Here is a tiny trained network, its code and every weight. The questions are about switching its units off for an input and a target symbol, where a switched-off unit gives its printed mean instead of its output.

import numpy as np


def w(rows, s, z=0):
    codes = np.array(rows[::2]) - 128.0
    scale = np.full(codes.shape[1], s)
    scale[-1] = z or s
    return codes * scale


def norm(h):
    return h / np.sqrt((h * h).mean(-1, keepdims=True) + 1e-5)


def f(y):
    return y / 2 * (1 + np.tanh(0.7978845608 * (y + 0.044715 * y**3)))


def softmax(a):
    e = np.exp(a - a.max(-1, keepdims=True))
    return e / e.sum(-1, keepdims=True)


def log_softmax(a):
    a = a - a.max(-1, keepdims=True)
    return a - np.log(np.exp(a).sum(-1, keepdims=True))


def net(x, mask):
    ids = ['αγδεθλμπσφ'.index(c) for c in x.split()]
    T = len(ids)
    res = E[ids] + P[:T]
    r = norm(res)
    for j in range(3):
        rows = slice(3 * j, 3 * j + 3)
        q, k, v = (r @ M[0][rows].T for M in (Q, K, V))
        z = softmax(np.where(np.tri(T) > 0, q @ k.T / 3**0.5, -1e9)) @ v
        o = O[0][rows]
        res = res + np.where(mask[j], z, o[:, -1]) @ o[:, :-1]
    y = f(norm(res) @ A[0][:, :-1].T + A[0][:, -1])
    res = res + np.where(mask[3:15], y, B[0][:, -1]) @ B[0][:, :-1]
    return log_softmax(norm(res)[-1] @ U[:, :-1].T + U[:, -1])


Q, K, V, O, A, B = {}, {}, {}, {}, {}, {}
E = w([
[90,150,141,120],'α',
[129,147,135,116],'γ',
[138,175,98,140],'δ',
[157,153,130,2],'ε',
[198,112,173,146],'θ',
[102,171,106,122],'λ',
[181,134,163,81],'μ',
[111,144,113,135],'π',
[121,137,155,157],'σ',
[128,128,99,120],'φ',
],0.025)
P = w([
[125,75,134,147],'0',
[155,246,106,93],'1',
[154,249,124,124],'2',
[147,192,156,110],'3',
[167,189,145,118],'4',
[163,194,133,128],'5',
[128,194,153,108],'6',
[127,196,147,113],'7',
],0.012)
Q[0] = w([
[202,97,190,84],'head 1',
[136,165,165,125],'head 1',
[164,10,151,103],'head 1',
[165,199,91,142],'head 2',
[167,48,104,111],'head 2',
[151,63,165,77],'head 2',
[76,186,97,141],'head 3',
[104,80,151,113],'head 3',
[167,109,141,172],'head 3',
],0.014)
K[0] = w([
[170,161,144,114],'head 1',
[134,129,73,117],'head 1',
[146,202,140,92],'head 1',
[125,69,119,131],'head 2',
[139,213,182,126],'head 2',
[196,250,121,118],'head 2',
[37,95,131,103],'head 3',
[179,119,138,97],'head 3',
[118,146,99,102],'head 3',
],0.02)
V[0] = w([
[139,51,93,190],'head 1',
[112,93,94,95],'head 1',
[68,97,194,169],'head 1',
[193,163,199,166],'head 2',
[203,162,124,66],'head 2',
[8,100,224,78],'head 2',
[131,179,58,122],'head 3',
[135,216,103,142],'head 3',
[174,100,208,82],'head 3',
],0.016)
O[0] = w([
[145,67,160,156,140],'head 1',
[127,101,122,161,148],'head 1',
[125,130,177,104,131],'head 1',
[194,191,174,164,79],'head 2',
[151,172,80,175,93],'head 2',
[2,193,196,158,177],'head 2',
[98,111,99,113,218],'head 3',
[107,128,99,81,252],'head 3',
[149,162,81,183,35],'head 3',
],0.013,0.0048)
A[0] = w([
[89,29,47,207,1],'neuron 1',
[216,142,162,118,107],'neuron 2',
[63,137,202,159,181],'neuron 3',
[75,82,105,138,126],'neuron 4',
[94,148,177,136,129],'neuron 5',
[125,6,85,113,35],'neuron 6',
[155,150,101,71,152],'neuron 7',
[109,104,192,122,123],'neuron 8',
[93,165,110,153,126],'neuron 9',
[72,188,125,174,161],'neuron 10',
[166,143,163,103,151],'neuron 11',
[169,165,105,132,188],'neuron 12',
],0.017,0.0047)
B[0] = w([
[49,115,136,228,190],'neuron 1',
[47,133,193,74,186],'neuron 2',
[239,69,114,164,251],'neuron 3',
[67,131,105,137,187],'neuron 4',
[254,159,59,185,193],'neuron 5',
[129,160,109,236,254],'neuron 6',
[200,181,180,107,217],'neuron 7',
[195,97,82,159,187],'neuron 8',
[107,110,62,81,165],'neuron 9',
[130,151,40,83,221],'neuron 10',
[123,161,153,126,163],'neuron 11',
[100,106,132,30,218],'neuron 12',
],0.0096,0.0071)
U = w([
[72,180,7,112,70],'α',
[126,103,35,189,253],'γ',
[177,11,154,56,128],'δ',
[125,190,16,109,66],'ε',
[230,125,167,159,162],'θ',
[143,132,195,21,90],'λ',
[172,236,73,225,87],'μ',
[46,78,107,13,124],'π',
[61,189,185,123,140],'σ',
[253,51,14,82,65],'φ',
],0.012,0.0064)

Each question gives the input, a string of symbols that net reads in full, and the target symbol t.
The units are the heads (3 rows each of Q, K, V and O) and the neurons (one row each of A and B). Each row of codes is followed by its name. A weight is (code - 128) times the scale printed after its matrix; where a second scale follows, it is the last column's (O, A, B and U).
mask holds one flag per unit, heads first, then neurons. A switched-off unit (its flag False) gives its mean, the last column of its rows in O or B, instead of its output. The means were averaged over made-up inputs and are rounded, as every weight is.
A unit's drop is (log p(t) with every unit on - log p(t) with that unit switched off) / (log p(t) with every unit on - log p(t) with every unit switched off).
The circuit of an input: a set's keep is (log p(t) with only the set's units on - log p(t) with every unit switched off) / (log p(t) with every unit on - log p(t) with every unit switched off). Starting from the 12 units with the biggest drops (on a tie, the unit counted first), units are removed one at a time, each time the one whose removal leaves the highest keep (on an exact tie, the one counted first), for as long as the keep stays at least 0.8.
circuit, biggest first: the units of the circuit, biggest drop first
most important unit: the unit with the biggest drop
top k neurons: the k neurons with the biggest drops, biggest first
which heads matter: for each layer, one digit per head in row order, 1 if its drop is at least 0.15 and else 0, layers parted by /
drop when u is switched off: that unit's drop, to one decimal
input φ λ λ γ φ, target γ: circuit, biggest first	[head 1; neuron 1]
input φ γ θ φ λ π, target γ: which heads matter	000
input φ π σ, target γ: which heads matter	010
input φ μ θ λ γ φ δ, target γ: circuit, biggest first	[head 1]
input γ σ ε μ μ φ γ, target μ: which heads matter	010
input α σ μ γ α σ φ, target σ: which heads matter	010
input φ μ α, target γ: which heads matter	110
input φ φ φ φ, target γ: which heads matter	000
input σ γ δ λ φ, target θ: which heads matter	000
input θ φ ε μ σ φ μ φ, target λ: which heads matter	010
input λ α φ λ φ, target π: which heads matter	000
input α λ φ ε γ, target σ: which heads matter	010
input σ φ π γ λ α, target θ: which heads matter	000
input φ θ γ γ φ λ φ γ, target γ: which heads matter	100
input λ φ φ δ φ σ, target π: most important unit	head 3
input δ ε λ φ δ θ γ, target φ: which heads matter	010
input γ φ θ λ λ π, target μ: top 2 neurons	[neuron 3; neuron 5]
input θ δ α λ φ λ θ λ, target λ: drop when head 2 is switched off	0.4
input δ δ λ δ, target φ: drop when head 2 is switched off	1.2
input φ σ λ θ α μ φ λ, target γ: circuit, biggest first	[head 1]
input π μ μ γ λ, target δ: drop when head 2 is switched off	0.2
